Below is a small trained network, with its code and all its weights. Each question gives an input and a class and asks what happens when units are switched off, that is, made to give their printed mean instead of their output.

import numpy as np


def w(rows, s, z=0):
    codes = np.array(rows[::2]) - 128.0
    scale = np.full(codes.shape[1], s)
    scale[-1] = z or s
    return codes * scale


def norm(h):
    return h / np.sqrt((h * h).mean(-1, keepdims=True) + 1e-5)


def f(y):
    return np.maximum(y, 0)


def log_softmax(a):
    a = a - a.max(-1, keepdims=True)
    return a - np.log(np.exp(a).sum(-1, keepdims=True))


def net(x, mask):
    res = np.array(x, float).reshape(1, 5) / 4 @ E
    u = 0
    for l in range(2):
        y = f(norm(res) @ A[l][:, :-1].T + A[l][:, -1])
        res = res + np.where(mask[u : u + 14], y, B[l][:, -1]) @ B[l][:, :-1]
        u += 14
    return log_softmax(norm(res)[-1] @ U[:, :-1].T + U[:, -1])


A, B = {}, {}
E = w([
[176,97,58],'x0',
[95,254,61],'x1',
[127,126,125],'x2',
[126,126,130],'x3',
[214,213,181],'x4',
],0.0076)
A[0] = w([
[169,203,121,149],'L0N1',
[193,213,146,94],'L0N2',
[91,75,175,1],'L0N3',
[30,158,71,129],'L0N4',
[6,151,244,76],'L0N5',
[72,147,180,81],'L0N6',
[17,177,221,72],'L0N7',
[185,94,36,79],'L0N8',
[37,100,126,45],'L0N9',
[98,1,113,226],'L0N10',
[92,27,85,166],'L0N11',
[19,131,47,111],'L0N12',
[120,104,204,202],'L0N13',
[75,224,90,102],'L0N14',
],0.0098,0.0069)
B[0] = w([
[130,65,176,199],'L0N1',
[106,96,235,188],'L0N2',
[212,98,45,133],'L0N3',
[54,101,177,198],'L0N4',
[230,214,39,176],'L0N5',
[219,197,39,142],'L0N6',
[233,204,1,169],'L0N7',
[210,203,2,161],'L0N8',
[51,154,149,147],'L0N9',
[36,198,105,255],'L0N10',
[93,216,141,215],'L0N11',
[80,177,197,204],'L0N12',
[93,224,158,208],'L0N13',
[138,104,168,197],'L0N14',
],0.0086,0.0074)
A[1] = w([
[82,207,129,98],'L1N1',
[57,77,209,106],'L1N2',
[100,221,133,47],'L1N3',
[69,162,94,130],'L1N4',
[149,3,124,130],'L1N5',
[111,101,48,225],'L1N6',
[96,167,92,91],'L1N7',
[170,114,190,89],'L1N8',
[46,167,115,98],'L1N9',
[99,38,128,3],'L1N10',
[127,48,113,59],'L1N11',
[180,126,46,213],'L1N12',
[120,234,186,99],'L1N13',
[110,177,175,61],'L1N14',
],0.012,0.0055)
B[1] = w([
[151,87,116,218],'L1N1',
[232,96,79,162],'L1N2',
[160,81,95,203],'L1N3',
[175,101,179,191],'L1N4',
[191,159,15,131],'L1N5',
[145,172,169,159],'L1N6',
[166,140,155,168],'L1N7',
[102,149,218,157],'L1N8',
[158,112,143,198],'L1N9',
[190,94,58,128],'L1N10',
[98,96,133,128],'L1N11',
[244,228,34,155],'L1N12',
[96,51,80,250],'L1N13',
[104,135,63,173],'L1N14',
],0.011)
U = w([
[177,247,64,53],'0',
[116,144,99,248],'1',
[38,192,213,168],'2',
[129,63,77,3],'3',
],0.015,0.0051)

Each question gives the input, the list of numbers given to net, and the class t.
The units are the neurons (one row each of A and B). Each row of codes is followed by its name. A weight is (code - 128) times the scale printed after its matrix; where a second scale follows, it is the last column's (A, B and U).
mask holds one flag per neuron, layer by layer. A switched-off neuron (its flag False) gives its mean, the last column of its row in B, instead of its output. The means were averaged over made-up inputs and are rounded, as every weight is.
A unit's drop is (log p(t) with every unit on - log p(t) with that unit switched off) / (log p(t) with every unit on - log p(t) with every unit switched off).
The circuit of an input: a set's keep is (log p(t) with only the set's units on - log p(t) with every unit switched off) / (log p(t) with every unit on - log p(t) with every unit switched off). Starting from the 12 units with the biggest drops (on a tie, the unit counted first), units are removed one at a time, each time the one whose removal leaves the highest keep (on an exact tie, the one counted first), for as long as the keep stays at least 0.8.
circuit, biggest first: the units of the circuit, biggest drop first
top k neurons: the k neurons with the biggest drops, biggest first
top k neurons in layer l: the k neurons of layer l with the biggest drops, biggest first
drop when u is switched off: that unit's drop, to one decimal
input [-6,3,-6,0,-5], class 0: circuit, biggest first	L0N5
input [6,-6,-6,-5,2], class 0: top 2 neurons	L0N8, L0N2
input [-2,7,-2,-4,-8], class 2: top 2 neurons	L0N4, L0N12
input [8,-8,6,-6,1], class 0: top 2 neurons	L0N8, L0N2
input [-5,-7,4,-1,-8], class 2: top 2 neurons in layer 1	L1N12, L1N13
input [-1,5,5,-8,6], class 2: top 2 neurons	L0N10, L1N8
input [-1,4,5,3,-6], class 2: top 2 neurons	L0N12, L0N4
input [5,6,-2,-3,4], class 3: top 2 neurons in layer 1	L1N13, L1N6
input [-6,2,6,-3,-3], class 0: top 2 neurons	L0N7, L0N5
input [2,4,-2,8,6], class 2: top 2 neurons	L0N10, L1N8
input [7,8,-1,-8,2], class 3: top 4 neurons in layer 0	L0N7, L0N5, L0N2, L0N1
input [1,6,-3,-3,-4], class 3: top 2 neurons	L1N2, L0N10
input [2,-6,2,1,7], class 2: top 2 neurons in layer 1	L1N8, L1N3
input [1,-1,1,1,-3], class 2: top 2 neurons in layer 0	L0N10, L0N11
input [0,4,-5,-6,1], class 1: top neuron	L1N2
input [-6,7,-1,6,3], class 3: top 2 neurons in layer 1	L1N13, L1N12
input [8,5,4,-2,-7], class 0: top 2 neurons in layer 1	L1N13, L1N6
input [5,-5,3,5,-6], class 2: top 2 neurons in layer 1	L1N2, L1N12
input [3,2,0,7,8], class 2: drop when L1N8 is switched off	0.2
input [8,2,-4,-2,-6], class 0: drop when L0N8 is switched off	1.5
input [0,0,7,-1,-8], class 2: drop when L1N8 is switched off	0.0
input [2,-2,0,-3,7], class 2: drop when L1N1 is switched off	0.1
input [-4,6,5,-4,-5], class 3: top neuron	L0N10
